Here is a tiny trained network, its code and every weight. The questions are about switching its units off for an input and a class, where a switched-off unit gives its printed mean instead of its output.

import numpy as np


def w(rows, s, z=0):
    codes = np.array(rows[::2]) - 128.0
    scale = np.full(codes.shape[1], s)
    scale[-1] = z or s
    return codes * scale


def norm(h):
    return h / np.sqrt((h * h).mean(-1, keepdims=True) + 1e-5)


def f(y):
    return y / 2 * (1 + np.tanh(0.7978845608 * (y + 0.044715 * y**3)))


def log_softmax(a):
    a = a - a.max(-1, keepdims=True)
    return a - np.log(np.exp(a).sum(-1, keepdims=True))


def net(x, mask):
    res = np.array(x, float).reshape(1, 3) / 4 @ E
    u = 0
    for l in range(3):
        y = f(norm(res) @ A[l][:, :-1].T + A[l][:, -1])
        res = res + np.where(mask[u : u + 11], y, B[l][:, -1]) @ B[l][:, :-1]
        u += 11
    return log_softmax(norm(res)[-1] @ U[:, :-1].T + U[:, -1])


A, B = {}, {}
E = w([
[32,252,164,178,102,196],'x0',
[126,103,223,124,165,121],'x1',
[127,175,106,17,221,159],'x2',
],0.0031)
A[0] = w([
[172,75,101,121,157,127,90],'0.n1',
[101,96,246,71,111,124,8],'0.n2',
[107,40,154,147,1,187,41],'0.n3',
[156,193,134,48,166,122,23],'0.n4',
[81,109,102,63,187,191,46],'0.n5',
[156,183,122,85,189,121,9],'0.n6',
[135,163,29,176,144,90,42],'0.n7',
[108,112,224,152,205,87,46],'0.n8',
[147,138,152,196,79,51,6],'0.n9',
[175,242,163,143,138,113,80],'0.n10',
[93,148,11,88,52,114,19],'0.n11',
],0.0056,0.0019)
B[0] = w([
[71,151,166,85,37,114,217],'0.n1',
[208,148,81,155,101,209,148],'0.n2',
[161,223,110,146,212,1,250],'0.n3',
[149,149,114,222,154,44,185],'0.n4',
[153,145,112,216,148,30,185],'0.n5',
[152,139,105,207,157,61,153],'0.n6',
[186,133,159,144,131,201,148],'0.n7',
[212,150,79,148,93,215,176],'0.n8',
[154,196,107,145,207,49,199],'0.n9',
[75,125,171,89,73,110,157],'0.n10',
[216,118,183,168,136,220,190],'0.n11',
],0.0083,0.0017)
A[1] = w([
[92,88,121,123,137,127,55],'1.n1',
[111,133,118,141,145,147,59],'1.n2',
[201,132,117,129,159,196,32],'1.n3',
[119,142,130,79,129,134,100],'1.n4',
[113,184,8,56,119,151,48],'1.n5',
[84,157,120,126,150,174,5],'1.n6',
[133,127,122,122,149,133,131],'1.n7',
[108,54,155,175,75,131,147],'1.n8',
[137,53,85,76,138,133,6],'1.n9',
[139,145,175,25,244,155,83],'1.n10',
[120,113,81,117,238,142,39],'1.n11',
],0.011,0.0014)
B[1] = w([
[165,107,68,137,11,143,95],'1.n1',
[139,157,109,99,68,90,112],'1.n2',
[215,144,93,103,87,254,240],'1.n3',
[85,108,123,156,77,119,112],'1.n4',
[2,39,80,199,171,176,104],'1.n5',
[149,170,211,108,81,82,167],'1.n6',
[135,143,127,129,139,115,128],'1.n7',
[67,3,7,162,154,117,165],'1.n8',
[206,90,223,81,64,58,253],'1.n9',
[2,35,16,189,150,199,114],'1.n10',
[98,244,140,124,202,95,155],'1.n11',
],0.008,0.0023)
A[2] = w([
[83,112,196,61,67,108,110],'2.n1',
[47,103,48,129,183,188,167],'2.n2',
[142,134,172,86,108,131,179],'2.n3',
[139,117,134,98,140,137,105],'2.n4',
[110,160,135,119,113,153,92],'2.n5',
[102,85,110,123,81,195,140],'2.n6',
[157,149,131,91,112,172,112],'2.n7',
[91,166,143,149,130,157,107],'2.n8',
[139,153,141,98,97,155,125],'2.n9',
[110,126,152,107,107,138,2],'2.n10',
[108,76,103,246,93,135,140],'2.n11',
],0.012,0.0026)
B[2] = w([
[71,22,120,150,95,98,253],'2.n1',
[10,149,117,197,128,173,134],'2.n2',
[119,104,64,156,149,162,213],'2.n3',
[147,175,136,195,40,121,127],'2.n4',
[167,91,105,108,120,107,139],'2.n5',
[111,180,128,156,191,60,179],'2.n6',
[148,112,136,159,91,189,175],'2.n7',
[186,77,105,115,139,94,168],'2.n8',
[145,86,118,133,123,167,168],'2.n9',
[149,134,158,66,52,93,114],'2.n10',
[24,123,117,162,139,175,131],'2.n11',
],0.013,0.0042)
U = w([
[166,198,134,144,196,43,183],'0',
[109,6,121,134,70,84,183],'1',
[216,133,113,155,99,226,168],'2',
[37,151,109,173,144,171,169],'3',
[89,148,148,68,103,152,17],'4',
[94,166,151,65,81,141,17],'5',
[85,147,169,52,95,159,2],'6',
],0.011,0.0054)

Each question gives the input, the list of numbers given to net, and the class t.
The units are the neurons (one row each of A and B). Each row of codes is followed by its name. A weight is (code - 128) times the scale printed after its matrix; where a second scale follows, it is the last column's (A, B and U).
mask holds one flag per neuron, layer by layer. A switched-off neuron (its flag False) gives its mean, the last column of its row in B, instead of its output. The means were averaged over made-up inputs and are rounded, as every weight is.
A unit's drop is (log p(t) with every unit on - log p(t) with that unit switched off) / (log p(t) with every unit on - log p(t) with every unit switched off).
The circuit of an input: a set's keep is (log p(t) with only the set's units on - log p(t) with every unit switched off) / (log p(t) with every unit on - log p(t) with every unit switched off). Starting from the 12 units with the biggest drops (on a tie, the unit counted first), units are removed one at a time, each time the one whose removal leaves the highest keep (on an exact tie, the one counted first), for as long as the keep stays at least 0.8.
units of the circuit, in order: the units of the circuit, biggest drop first
most important unit: the unit with the biggest drop
top k neurons: the k neurons with the biggest drops, biggest first
top k neurons in layer l: the k neurons of layer l with the biggest drops, biggest first
drop when u is switched off: that unit's drop, to one decimal
input [1,4,-5], class 0: units of the circuit, in order -> (0.n3)
input [-6,-1,-6], class 0: units of the circuit, in order -> (0.n3 2.n1)
input [-7,8,-6], class 2: units of the circuit, in order -> (0.n8 2.n1)
input [7,7,0], class 1: top 3 neurons in layer 0 -> (0.n10 0.n11 0.n7)
input [-7,8,0], class 2: units of the circuit, in order -> (0.n8 1.n3)
input [-7,-8,3], class 2: units of the circuit, in order -> (0.n11 1.n3)
input [-5,-5,8], class 0: top 2 neurons in layer 0 -> (0.n5 0.n4)
input [-3,3,1], class 3: top 4 neurons in layer 0 -> (0.n1 0.n11 0.n8 0.n2)
input [-4,6,5], class 2: top 4 neurons in layer 0 -> (0.n8 0.n2 0.n3 0.n9)
input [-2,4,1], class 2: top 3 neurons -> (1.n3 0.n8 0.n2)
input [-6,-4,6], class 0: top 4 neurons -> (0.n4 0.n5 0.n6 0.n10)
input [5,7,-7], class 0: top 2 neurons -> (0.n3 0.n11)
input [4,-5,-2], class 2: top 2 neurons -> (0.n11 0.n1)
input [-3,5,0], class 2: most important unit -> 1.n3
input [-3,-5,8], class 0: top 2 neurons -> (0.n5 0.n4)
input [7,7,2], class 1: top 2 neurons -> (0.n10 0.n11)
input [0,-3,3], class 3: top 2 neurons in layer 1 -> (1.n9 1.n6)
input [-4,7,-5], class 2: top 2 neurons -> (0.n8 0.n2)
input [3,-3,-1], class 3: top 2 neurons in layer 1 -> (1.n10 1.n9)
input [3,-8,-5], class 2: most important unit -> 0.n11
input [1,-6,-7], class 0: drop when 0.n9 is switched off -> 0.1
input [3,6,-2], class 2: drop when 1.n3 is switched off -> 0.2
input [3,0,-2], class 3: drop when 0.n1 is switched off -> 0.6
